Below are the code and all the weights of a small trained network. Each question names an input and a class and asks about switching units off, where a switched-off unit gives its printed mean instead of its output.

import numpy as np


def w(rows, s, z=0):
    codes = np.array(rows[::2]) - 128.0
    scale = np.full(codes.shape[1], s)
    scale[-1] = z or s
    return codes * scale


def norm(h):
    return h / np.sqrt((h * h).mean(-1, keepdims=True) + 1e-5)


def f(y):
    return y / 2 * (1 + np.tanh(0.7978845608 * (y + 0.044715 * y**3)))


def log_softmax(a):
    a = a - a.max(-1, keepdims=True)
    return a - np.log(np.exp(a).sum(-1, keepdims=True))


def net(x, mask):
    res = np.array(x, float).reshape(1, 7) / 4 @ E
    u = 0
    for l in range(4):
        y = f(norm(res) @ A[l][:, :-1].T + A[l][:, -1])
        res = res + np.where(mask[u : u + 5], y, B[l][:, -1]) @ B[l][:, :-1]
        u += 5
    return log_softmax(norm(res)[-1] @ U[:, :-1].T + U[:, -1])


A, B = {}, {}
E = w([
[119,134,128,130,114,114,112,118,128,124,115,128],'x0',
[130,143,95,147,119,119,120,122,97,144,149,151],'x1',
[120,117,131,120,121,109,128,119,129,127,110,120],'x2',
[115,133,69,211,171,63,137,109,229,100,186,36],'x3',
[179,201,30,1,103,193,120,28,131,101,151,53],'x4',
[159,125,151,118,131,140,137,144,144,139,129,106],'x5',
[226,18,127,148,135,120,28,110,134,9,160,169],'x6',
],0.0076)
A[0] = w([
[174,108,212,18,139,151,104,114,49,120,98,234,7],'0.n0',
[192,62,97,94,130,160,71,112,99,22,149,129,53],'0.n1',
[143,131,161,127,135,221,96,113,48,109,81,199,5],'0.n2',
[163,120,65,210,226,65,92,108,227,85,190,45,110],'0.n3',
[186,1,160,195,127,138,24,152,99,95,138,142,124],'0.n4',
],0.0057,0.0027)
B[0] = w([
[115,57,16,176,14,198,107,205,254,182,57,107,214],'0.n0',
[136,143,151,45,150,60,173,86,98,62,217,144,216],'0.n1',
[103,113,110,156,43,117,131,158,136,143,156,125,175],'0.n2',
[99,62,55,174,32,162,126,182,188,140,118,118,245],'0.n3',
[153,144,151,73,209,9,92,110,163,149,165,154,255],'0.n4',
],0.0073,0.0069)
A[1] = w([
[228,2,116,172,118,134,110,100,118,25,122,167,121],'1.n0',
[197,152,64,73,62,183,149,62,158,52,150,124,75],'1.n1',
[143,124,156,175,108,97,179,126,108,74,141,170,78],'1.n2',
[152,125,155,183,163,68,133,183,173,129,123,211,3],'1.n3',
[110,73,155,190,114,102,106,123,195,168,116,178,53],'1.n4',
],0.0051,0.0028)
B[1] = w([
[64,253,167,41,70,146,170,166,150,191,166,186,254],'1.n0',
[133,62,226,254,226,170,129,92,43,130,66,78,250],'1.n1',
[142,180,84,106,96,76,87,114,35,132,92,168,124],'1.n2',
[166,106,150,93,149,179,180,80,29,159,78,81,209],'1.n3',
[181,189,89,203,186,220,159,117,112,59,89,118,224],'1.n4',
],0.0074,0.004)
A[2] = w([
[11,255,154,118,163,131,230,160,155,227,123,104,69],'2.n0',
[88,158,41,187,95,98,84,135,117,104,102,156,117],'2.n1',
[128,119,242,242,233,99,120,216,69,135,95,188,19],'2.n2',
[56,147,104,109,164,250,133,142,79,104,184,157,48],'2.n3',
[129,151,147,105,148,230,124,13,50,84,163,30,5],'2.n4',
],0.0055,0.0025)
B[2] = w([
[170,80,198,61,133,50,87,133,149,81,207,206,253],'2.n0',
[143,130,117,56,85,152,143,137,159,151,138,66,154],'2.n1',
[173,166,86,157,166,136,118,1,59,142,79,39,237],'2.n2',
[154,113,120,183,97,100,115,124,101,92,139,120,132],'2.n3',
[164,133,113,181,203,103,146,66,91,155,39,132,198],'2.n4',
],0.0092,0.0052)
A[3] = w([
[179,105,92,161,82,91,115,136,175,69,151,106,146],'3.n0',
[60,140,78,181,69,155,163,191,223,83,177,97,44],'3.n1',
[119,162,162,199,199,145,127,76,56,134,46,57,28],'3.n2',
[140,144,224,74,142,61,104,89,147,82,226,189,3],'3.n3',
[123,95,116,118,3,204,96,197,132,113,97,144,236],'3.n4',
],0.0076,0.0029)
B[3] = w([
[89,152,143,103,66,149,152,149,73,174,85,111,194],'3.n0',
[95,111,116,195,115,227,92,188,136,177,86,137,212],'3.n1',
[165,104,53,131,248,135,78,86,127,23,84,103,251],'3.n2',
[118,197,222,2,74,76,187,124,88,81,187,232,255],'3.n3',
[50,123,92,241,109,182,129,159,188,221,128,27,236],'3.n4',
],0.0097,0.0075)
U = w([
[43,115,101,202,41,213,131,208,198,194,107,82,200],'0',
[104,156,204,2,92,69,153,117,136,89,197,197,166],'1',
[173,122,92,172,231,136,112,29,115,76,68,81,4],'2',
],0.01,0.0016)

Each question gives the input, the list of numbers given to net, and the class t.
The units are the neurons (one row each of A and B). Each row of codes is followed by its name. A weight is (code - 128) times the scale printed after its matrix; where a second scale follows, it is the last column's (A, B and U).
mask holds one flag per neuron, layer by layer. A switched-off neuron (its flag False) gives its mean, the last column of its row in B, instead of its output. The means were averaged over made-up inputs and are rounded, as every weight is.
A unit's drop is (log p(t) with every unit on - log p(t) with that unit switched off) / (log p(t) with every unit on - log p(t) with every unit switched off).
The circuit of an input: a set's keep is (log p(t) with only the set's units on - log p(t) with every unit switched off) / (log p(t) with every unit on - log p(t) with every unit switched off). Starting from the 12 units with the biggest drops (on a tie, the unit counted first), units are removed one at a time, each time the one whose removal leaves the highest keep (on an exact tie, the one counted first), for as long as the keep stays at least 0.8.
circuit, biggest first: the units of the circuit, biggest drop first
unit that matters most: the unit with the biggest drop
k most important neurons: the k neurons with the biggest drops, biggest first
drop of u: that unit's drop, to one decimal
input [1,8,-6,4,3,2,2], class 0: circuit, biggest first : [0.n3]
input [-1,0,-3,0,-2,2,1], class 2: 3 most important neurons : [0.n1 2.n0 1.n0]
input [-4,2,7,5,4,0,5], class 0: 2 most important neurons : [0.n3 2.n0]
input [-7,3,-5,-6,7,-8,-6], class 2: 4 most important neurons : [0.n4 1.n0 0.n3 2.n4]
input [-8,1,3,-7,8,2,-4], class 2: circuit, biggest first : [1.n1 2.n4]
input [-5,-2,-6,-1,-2,-8,-2], class 1: 2 most important neurons : [0.n0 0.n3]
input [-3,-8,-6,3,-5,3,5], class 1: 2 most important neurons : [1.n1 0.n4]
input [2,-6,0,-5,6,-3,-4], class 2: 2 most important neurons : [1.n1 1.n0]
input [0,-5,-6,4,-6,5,3], class 2: 2 most important neurons : [0.n0 2.n2]
input [2,6,5,-5,6,4,-3], class 2: 2 most important neurons : [1.n1 0.n3]
input [1,-2,6,-6,7,-7,8], class 1: 2 most important neurons : [0.n1 0.n3]
input [-6,7,2,-2,5,-7,-4], class 2: 2 most important neurons : [2.n4 0.n4]
input [3,-2,-6,7,-3,5,7], class 0: 3 most important neurons : [0.n3 2.n0 3.n1]
input [-6,8,-5,-5,-8,2,2], class 2: unit that matters most : 2.n2
input [3,-8,8,5,-8,5,-7], class 2: 2 most important neurons : [2.n2 1.n0]
input [-7,1,3,-3,-7,-1,-8], class 1: drop of 1.n1 : 0.6
input [-5,7,0,-1,-8,7,5], class 2: drop of 2.n2 : 3.8
input [4,-2,5,-7,-3,6,3], class 0: drop of 0.n0 : 3.1
